Group, then class
[-10.6  26.1  26.0  25.8  10.8  17.2 -35.5 -13.8 -41.4  45.3  -2.3  -9.2
 -30.4  -5.0   5.4  19.1  -9.1  29.2  -8.6   5.0 -51.5   8.4 -19.1  17.1
  -1.6  55.0   7.8  14.1   9.9  -3.3  -6.7  32.8 -12.1]	N > <92>
[ -2.0   5.9  -0.5   9.3  15.2   6.9 -22.7   6.7 -34.1   7.2  -3.0   3.9
   0.1  -2.4   1.8   7.6  -2.4  14.4  -0.3   6.9 -22.6   7.4  -1.7   9.5
  -4.4  16.7  -5.1   3.8 -20.0   3.1   4.7   0.3 -13.6]	N > <84>
[ -7.8  11.9  33.5   8.7 -31.9 -15.1 -28.1 -25.5 -41.3  24.5   3.1 -10.4
 -31.9   1.9   4.1   6.6  -3.3  -0.5  -3.8  17.6  10.6   2.6  -5.0   6.3
  -4.7  22.8   8.6   4.9  11.3  -9.7  -5.6 -12.8   5.0]	B > <105>
[ -6.9   0.6   7.9   8.4  24.7   3.6  -8.7   1.7 -40.3  35.2   7.2  -4.9
 -19.4   6.9   4.0  12.9  -6.0  20.6 -12.1   2.0 -46.1   5.9 -10.4   6.2
   0.0  43.4  -0.8  16.4   1.1  -2.5 -12.2  17.3 -16.4]	N > <92>
[ -6.5   4.6  20.0  -5.3  -2.4   5.3   5.4 -14.1 -34.3  -2.0  15.5  -4.0
 -10.9   2.7   4.4   6.2 -23.0   3.3   4.8  24.8 -14.7   6.8  -1.3   6.4
 -10.4  46.0  -3.7  13.8   7.1 -13.7  -8.0  57.5  21.7]	J > <103>
[ -7.2   4.7  20.5  -1.0  28.5   2.0 -23.4 -10.2 -29.3 -17.5   7.6  -0.7
  -9.9  -8.6  12.0   9.4 -25.3   0.7   2.3  31.6 -14.4  -5.0  12.7  15.2
 -11.3  55.5 -11.4  15.4  31.4   1.0  -7.6  43.9  12.2]	J > <103>
[ -7.3  13.8  15.2   1.4 -29.4 -12.3 -35.6 -15.5  -5.8  -5.5   2.1  -6.4
 -18.0  -3.9 -13.7   3.1  -7.1  -6.6   8.9   8.6   3.2   2.5  -3.1  -6.0
   7.4  20.5   4.3   5.1   6.3 -15.0  -8.9   7.4  12.8]	B > <105>
[ -6.2   8.0  20.1  21.5   1.9  -0.3 -19.1 -12.0 -54.7  18.8  -0.9  -0.3
 -10.3   7.2   9.0  19.7   1.5  21.0  -8.6  20.3 -25.4   5.0 -12.8  16.3
  -2.6  19.5   3.0   5.7  -1.5  -2.2   0.6 -11.3 -11.5]	N > <84>
[ -3.9  12.5   6.4  -8.0  14.0   6.5 -34.7  -4.8 -40.9 -12.9  33.3   6.3
 -16.1  -4.7   5.6   5.1 -19.4  -9.4  -0.7  36.3 -22.2   9.2  18.7  14.3
 -13.2  78.4  -4.0  22.2  16.4  -9.5  -6.9  55.5  16.8]	J > <103>
[-14.3   0.7  12.5  14.6   2.3   2.0 -10.3  -2.3 -49.9  49.6  -9.5  -9.5
 -11.0  16.7   7.0  16.1  -1.9  31.6  -2.8  15.0 -61.8   0.2 -16.4   8.5
 -11.3   3.2   5.8 -11.4 -16.5 -10.1  -2.8   2.6 -18.3]	N > <92>
[ -9.0  11.6  11.0  -3.0  -4.4   5.1 -25.8 -14.1 -39.5   7.9  10.1  -6.7
  -4.1  -1.9   0.6  12.7 -24.7   5.2   2.7  33.1 -16.7   3.6   3.1   7.5
  -6.8  56.1  -2.8   5.7  13.2 -21.3  -5.7  59.1   6.7]	J > <100>
[ -8.5   7.9   9.6  15.8  25.3  15.3 -16.1  12.5 -56.8  35.8   7.4 -11.8
 -29.0   5.3   5.0  20.3 -22.3  29.5  -5.7   7.4 -66.2   8.6  -7.7  15.6
  -7.8  37.9   1.6  12.2 -19.8  -7.5  -2.2  13.7  -9.8]	N > <92>
[ -4.0   2.4  22.0  24.2  10.2   5.3 -21.4 -10.0 -40.3  34.4   1.7 -15.2
 -26.0  19.2   4.8  11.0 -11.6  20.7  -9.7   2.3 -62.5   2.1  -8.0  11.1
  -4.5  22.1   5.0   2.7 -11.6  -8.2 -12.1  -4.3 -21.7]	N > <92>
[ -4.8  10.4  14.3   1.8  16.4   9.0 -28.0 -17.5 -45.1 -28.9  31.7   8.4
  -3.1  -4.3   4.4  10.3 -32.9  -2.5   4.1  29.3 -22.9   6.1   3.6   9.5
 -12.4  69.3  -9.3  20.9  46.5 -11.0 -15.5  78.4  18.8]	J > <100>
[  0.6   3.6  -0.2  14.7  17.6  11.5 -20.6   3.4 -38.6   3.7   2.1  -0.1
 -17.6   0.9   1.6  13.7  -2.9  21.3  -2.6  14.3 -35.8  19.4  -1.4  15.9
   2.9  30.5  -1.8  15.6  -6.0   5.3   4.8  -7.5 -10.7]	N > <84>
[ -0.3  -0.7 -10.7  26.7   8.0   4.3 -50.4  11.3 -20.4  20.0  20.0   1.3
 -10.5  -4.7   3.1   0.6   2.2   4.1  -4.2  -3.3 -24.2   6.7 -13.0  15.6
  -2.4  62.0   2.1  -3.3  -0.1   4.8   2.4 -25.4  -4.8]	L > <95>
[ -0.4   0.3  -6.5  18.7   7.3  -8.3 -51.0   3.6 -15.8  25.3  21.9  -5.2
 -24.5   9.8   6.0  -2.6   5.7   3.5  -1.9   1.9 -30.9  -6.8  18.0  13.8
   0.6  69.1  -4.1  -9.5   6.0   3.7  -5.9 -35.3 -11.1]	L > <95>
[ 12.3  21.1  21.8  13.7  -4.9  -7.6 -55.8  -5.2   0.4 -43.1  40.8  21.4
 -36.6 -24.2   2.4   1.3 -23.9  -3.2   4.6 -10.3  -2.5  14.7  -3.1   5.6
   7.3  78.4   2.0  30.7  19.5  -6.9 -20.3  50.6   8.4]	B > <105>
[-11.1   9.1  16.6  17.9   5.6  -4.9 -24.5 -10.8 -42.0  51.8  -3.2 -19.3
 -21.3   4.0   6.3  11.7   3.8  10.2  -7.7   4.1 -28.8   4.5  -3.1  14.7
  -3.2  30.9   6.0   7.1   3.3   4.4  -0.5 -23.6 -11.8]	N > <84>
[-10.7   2.9   6.6  21.0   2.8   8.0 -18.1  -1.9 -45.1  52.8  -7.3 -10.1
 -15.9   7.4   1.7  11.3   0.6  23.9  -6.0   7.2 -47.4  11.1 -12.4  24.5
  -5.1  18.0  -0.4   1.2 -19.7  -6.4  -3.3 -15.5 -21.6]	N > <84>
[ -6.3  10.3  18.0  24.0 -20.2  -6.6 -46.1 -16.0  -3.6   5.8  13.4  -9.0
 -15.2 -14.1  20.8   5.8 -11.3  -2.3  -0.9  -5.6 -11.1   1.2 -10.5   0.9
   6.1  40.9  10.5  16.0  25.2 -10.9 -13.0  -1.9   7.0]	B > <105>
[ -2.7   6.8  16.6  -8.7 -10.9   0.3 -10.6  -7.2 -17.3   2.2  16.9   0.5
 -12.9  11.9   2.5   2.7 -21.9   6.3  -0.3  23.6 -17.7   0.7   3.0   9.7
  -9.5  52.0  -1.9   3.8  12.8 -13.8 -16.1  41.7  10.0]	J > <100>
[-18.7  -8.7  -3.6  -6.8  -0.6   6.4 -19.1 -10.5 -31.3  50.1  -5.7 -22.3
 -12.0  44.9   3.6  -1.9   1.9   2.5  -5.5   5.0 -17.6  -7.8  12.9   5.7
  -6.4 -11.2  -2.6 -20.4  -2.0 -23.6  -2.5 -35.0 -17.7]	L > <102>
